Below is a small trained network, with its code and all its weights. Each question gives an input and a target symbol and asks what happens when units are switched off, that is, made to give their printed mean instead of their output.

import numpy as np


def w(rows, s, z=0):
    codes = np.array(rows[::2]) - 128.0
    scale = np.full(codes.shape[1], s)
    scale[-1] = z or s
    return codes * scale


def norm(h):
    return h / np.sqrt((h * h).mean(-1, keepdims=True) + 1e-5)


def f(y):
    return y / 2 * (1 + np.tanh(0.7978845608 * (y + 0.044715 * y**3)))


def softmax(a):
    e = np.exp(a - a.max(-1, keepdims=True))
    return e / e.sum(-1, keepdims=True)


def log_softmax(a):
    a = a - a.max(-1, keepdims=True)
    return a - np.log(np.exp(a).sum(-1, keepdims=True))


def net(x, mask):
    ids = ['ΣΦεθμω'.index(c) for c in x.split()]
    T = len(ids)
    res = E[ids] + P[:T]
    r = norm(res)
    for j in range(3):
        rows = slice(3 * j, 3 * j + 3)
        q, k, v = (r @ M[0][rows].T for M in (Q, K, V))
        z = softmax(np.where(np.tri(T) > 0, q @ k.T / 3**0.5, -1e9)) @ v
        o = O[0][rows]
        res = res + np.where(mask[j], z, o[:, -1]) @ o[:, :-1]
    y = f(norm(res) @ A[0][:, :-1].T + A[0][:, -1])
    res = res + np.where(mask[3:19], y, B[0][:, -1]) @ B[0][:, :-1]
    return log_softmax(norm(res)[-1] @ U[:, :-1].T + U[:, -1])


Q, K, V, O, A, B = {}, {}, {}, {}, {}, {}
E = w([
[118,188,137,113,184,167,120,90],'Σ',
[146,150,46,28,117,115,119,19],'Φ',
[116,198,138,166,254,9,153,138],'ε',
[202,140,101,108,138,165,63,223],'θ',
[74,189,215,84,56,132,100,27],'μ',
[51,89,140,63,103,47,76,77],'ω',
],0.015)
P = w([
[79,135,182,65,86,136,217,252],'0',
[147,170,116,132,206,157,78,120],'1',
[77,145,137,88,79,146,194,251],'2',
[146,81,174,136,198,110,144,62],'3',
[137,160,109,94,80,102,207,254],'4',
[153,85,128,159,194,149,202,40],'5',
],0.0096)
Q[0] = w([
[127,191,163,95,182,145,53,134],'head 0',
[138,103,208,144,96,135,166,119],'head 0',
[111,178,98,139,59,71,101,83],'head 0',
[86,157,133,142,145,116,109,159],'head 1',
[121,194,101,46,130,166,48,60],'head 1',
[121,116,193,130,166,251,145,140],'head 1',
[162,119,129,189,53,100,155,151],'head 2',
[63,126,130,85,171,139,120,96],'head 2',
[74,107,129,150,177,164,125,135],'head 2',
],0.012)
K[0] = w([
[159,205,198,71,135,158,154,227],'head 0',
[57,194,156,236,83,131,55,123],'head 0',
[127,150,151,14,61,60,94,121],'head 0',
[59,212,151,47,148,162,180,176],'head 1',
[137,24,107,81,93,212,107,2],'head 1',
[149,81,166,193,131,216,139,139],'head 1',
[201,127,119,195,102,182,124,99],'head 2',
[56,74,165,108,150,92,139,43],'head 2',
[125,68,176,132,209,92,66,133],'head 2',
],0.0074)
V[0] = w([
[86,154,44,36,62,140,76,67],'head 0',
[187,96,177,151,56,41,57,100],'head 0',
[153,27,80,72,165,77,127,141],'head 0',
[102,144,182,104,108,143,13,170],'head 1',
[81,104,120,254,160,79,91,161],'head 1',
[162,166,172,185,234,17,96,136],'head 1',
[58,114,184,176,137,97,108,101],'head 2',
[178,123,174,143,104,97,70,177],'head 2',
[239,179,102,185,56,141,159,180],'head 2',
],0.0066)
O[0] = w([
[133,75,83,67,92,188,153,141,197],'head 0',
[161,156,218,82,76,167,52,188,64],'head 0',
[60,65,60,78,167,92,68,112,60],'head 0',
[152,117,77,76,105,143,117,145,156],'head 1',
[121,117,105,138,91,190,186,87,3],'head 1',
[106,108,73,150,124,142,254,85,135],'head 1',
[160,163,98,162,129,128,95,142,152],'head 2',
[100,57,208,88,152,120,129,155,100],'head 2',
[96,102,182,105,109,152,129,111,38],'head 2',
],0.0083,0.006)
A[0] = w([
[156,179,154,139,151,104,118,98,148],'neuron 0',
[113,51,166,149,124,192,175,205,24],'neuron 1',
[164,121,140,108,166,100,64,80,130],'neuron 2',
[120,156,131,91,148,123,151,148,148],'neuron 3',
[183,127,193,159,87,179,88,117,26],'neuron 4',
[133,132,151,116,81,125,109,164,79],'neuron 5',
[138,120,134,131,186,99,93,115,128],'neuron 6',
[127,6,95,70,121,153,96,130,113],'neuron 7',
[120,124,129,81,59,139,92,110,123],'neuron 8',
[104,106,99,145,93,79,166,211,179],'neuron 9',
[103,122,158,131,156,145,162,121,119],'neuron 10',
[62,127,141,81,67,145,215,105,143],'neuron 11',
[122,79,154,114,93,199,188,162,4],'neuron 12',
[152,172,95,174,177,86,100,144,85],'neuron 13',
[124,147,154,139,174,110,97,120,86],'neuron 14',
[50,103,156,101,119,125,137,124,96],'neuron 15',
],0.014,0.0035)
B[0] = w([
[126,89,62,95,121,152,85,149,254],'neuron 0',
[86,119,119,63,217,193,158,61,139],'neuron 1',
[114,190,115,124,165,152,70,223,229],'neuron 2',
[155,130,107,126,125,134,59,119,204],'neuron 3',
[213,74,112,141,215,117,224,46,203],'neuron 4',
[71,132,107,88,49,113,182,120,191],'neuron 5',
[126,172,150,112,44,163,133,132,194],'neuron 6',
[194,118,88,198,130,166,254,5,212],'neuron 7',
[117,106,163,198,131,109,173,92,243],'neuron 8',
[92,66,171,145,152,168,17,189,194],'neuron 9',
[199,104,88,134,103,176,128,79,147],'neuron 10',
[146,187,134,102,117,71,97,172,193],'neuron 11',
[76,88,146,50,115,178,218,174,134],'neuron 12',
[150,120,174,49,76,154,67,130,244],'neuron 13',
[124,129,82,132,67,185,67,134,165],'neuron 14',
[151,118,111,139,69,106,60,147,129],'neuron 15',
],0.0087,0.0069)
U = w([
[109,185,58,99,102,168,3,176,161],'Σ',
[193,148,38,199,185,179,213,10,39],'Φ',
[100,135,96,215,214,72,161,241,247],'ε',
[25,53,125,71,197,183,185,144,114],'θ',
[83,212,187,89,67,96,202,113,99],'μ',
[125,9,95,253,64,117,78,133,187],'ω',
],0.0047,0.0014)

Each question gives the input, a string of symbols that net reads in full, and the target symbol t.
The units are the heads (3 rows each of Q, K, V and O) and the neurons (one row each of A and B). Each row of codes is followed by its name. A weight is (code - 128) times the scale printed after its matrix; where a second scale follows, it is the last column's (O, A, B and U).
mask holds one flag per unit, heads first, then neurons. A switched-off unit (its flag False) gives its mean, the last column of its rows in O or B, instead of its output. The means were averaged over made-up inputs and are rounded, as every weight is.
A unit's drop is (log p(t) with every unit on - log p(t) with that unit switched off) / (log p(t) with every unit on - log p(t) with every unit switched off).
The circuit of an input: a set's keep is (log p(t) with only the set's units on - log p(t) with every unit switched off) / (log p(t) with every unit on - log p(t) with every unit switched off). Starting from the 12 units with the biggest drops (on a tie, the unit counted first), units are removed one at a time, each time the one whose removal leaves the highest keep (on an exact tie, the one counted first), for as long as the keep stays at least 0.8.
circuit, biggest first: the units of the circuit, biggest drop first
most important unit: the unit with the biggest drop
k most important neurons: the k neurons with the biggest drops, biggest first
which heads matter: for each layer, one digit per head in row order, 1 if its drop is at least 0.15 and else 0, layers parted by /
drop of u: that unit's drop, to one decimal
input ε μ ω μ ω, target ω: circuit, biggest first -> (neuron 9; head 0; neuron 7; neuron 8)
input μ ω Φ ε, target Σ: most important unit -> neuron 13
input ε θ ω ω, target Φ: circuit, biggest first -> (neuron 7; head 1)
input θ μ μ ω, target Σ: 2 most important neurons -> (neuron 2; neuron 4)
input ε θ μ μ, target Φ: circuit, biggest first -> (head 0; neuron 4; neuron 13)
input ε Φ ε μ, target Σ: which heads matter -> 000
input Σ Φ Σ ε θ μ, target Σ: which heads matter -> 010
input μ ω Φ, target Φ: which heads matter -> 100
input Φ ε ω, target ω: 2 most important neurons -> (neuron 7; neuron 9)
input Σ μ μ θ ε Φ, target Σ: which heads matter -> 010
input Φ μ ε ω ε Σ, target Σ: circuit, biggest first -> (neuron 7; neuron 4)
input μ θ Σ θ, target Φ: circuit, biggest first -> (head 2; neuron 7)
input μ μ θ μ ε Σ, target Σ: which heads matter -> 000
input μ Σ ω ε, target Σ: which heads matter -> 000
input ε θ θ ω, target Σ: which heads matter -> 101
input μ μ μ μ μ Φ, target Σ: 2 most important neurons -> (neuron 2; neuron 4)
input Σ ε ω ω, target Φ: drop of neuron 14 -> 0.0
input θ Φ μ θ θ, target θ: drop of head 2 -> 1.0
input ε μ μ μ, target Φ: drop of neuron 4 -> 1.4
